[[-102  -85  -54]
 [  32   37    5]]
->
[[-102  -85  -54]]

[[  2 -50  78 -20  33  40 -36  74]
 [-27 -62 -64 -20 -16  89  16 -43]
 [ 46 -21 -55   3 -15 -36  17 -64]
 [  1  37  33   7  12 -29  -8 -61]
 [ -2  -7 -58   5  11 -59  36  86]
 [-32 -44  71  -5  32 -89 -15   7]
 [ 39  81 -77  23 -24  11  42  74]
 [-29 -58  61 -21   7 -89 -27 -76]]
->
[[  2 -50  78 -20  33  40 -36  74]
 [ 46 -21 -55   3 -15 -36  17 -64]
 [ -2  -7 -58   5  11 -59  36  86]
 [ 39  81 -77  23 -24  11  42  74]]

[[ 82  80 -66]
 [ 22  -3  28]
 [-36 -60 -78]
 [ 63  57 -36]]
->
[[ 82  80 -66]
 [-36 -60 -78]]

[[-52  72 -79 -68 -21  39  57  74  77 -38  70 -71]
 [ 41 -65  53  57  24 -78  57 -75 -75  54  73  66]
 [-80 -76 -52   9 -35  71 -41  59  64 -76  75 -66]]
->
[[-52  72 -79 -68 -21  39  57  74  77 -38  70 -71]
 [-80 -76 -52   9 -35  71 -41  59  64 -76  75 -66]]

[[ 72  75 -73  76 -59 -14  82 -76  73 -79 -39  70  73 -79]
 [-76 -68 -93 -71 -12  15  79  57 -64 -74 -19  68  82 -78]
 [-71  63 -27 -76 -65 -62 -79 -55 -82  91 -32 -75  71  62]
 [ 68 -79  64  71 -77 -46 -11 -87 -57 -66 -80  75  67  71]
 [ 46 -82 -63 -83 -47 -53 -72  77  76 -67 -20 -90  80  73]
 [-73 -38 -59  74   2 -74 -73 -75 -44  81 -42 -48  81 -67]]
->
[[ 72  75 -73  76 -59 -14  82 -76  73 -79 -39  70  73 -79]
 [-71  63 -27 -76 -65 -62 -79 -55 -82  91 -32 -75  71  62]
 [ 46 -82 -63 -83 -47 -53 -72  77  76 -67 -20 -90  80  73]]

[[ 87 -98  87  68  66 -87 -46 -40]
 [-58 -35 -78 -76  -7 -25 -69  56]
 [-81  15 -56  62 -13 -60 -81   7]
 [ 70  89  33 -13 -71 -31 -60 -92]
 [ 72 -44   3 -63 -82  36 -26 -74]
 [ 24  33  -7 -88  84  81 -83  53]
 [ -5   5  37  44 -91 -58  16  35]
 [ 56  33 -37  54   7 -63  54 -82]]
->
[[ 87 -98  87  68  66 -87 -46 -40]
 [-81  15 -56  62 -13 -60 -81   7]
 [ 72 -44   3 -63 -82  36 -26 -74]
 [ -5   5  37  44 -91 -58  16  35]]

[[  33   -8   30   37  -32  -34   35   -3]
 [  41  -19   47   64  -37  -61   66    2]
 [ -65   30  -75 -105   56   98 -107   -5]
 [  65  -30   72  100  -57  -95  102    5]
 [ -62   29  -72 -100   55   94 -102   -4]
 [  20  -12   27   38  -17  -36   40    3]
 [ -42   20  -51  -70   39   66  -70   -2]]
->
[[  33   -8   30   37  -32  -34   35   -3]
 [ -65   30  -75 -105   56   98 -107   -5]
 [ -62   29  -72 -100   55   94 -102   -4]
 [ -42   20  -51  -70   39   66  -70   -2]]

[[  16   50   41    7    7    7]
 [ -10   27  -19    0  -19   22]
 [  -2   15   20    7    2    9]
 [  38  -36   56 -106   76   24]
 [   0  -14  -15   -8    0    2]
 [ -10   12   10    7   16   61]
 [ -14   12   36   27   11  -15]]
->
[[ 16  50  41   7   7   7]
 [ -2  15  20   7   2   9]
 [  0 -14 -15  -8   0   2]
 [-14  12  36  27  11 -15]]
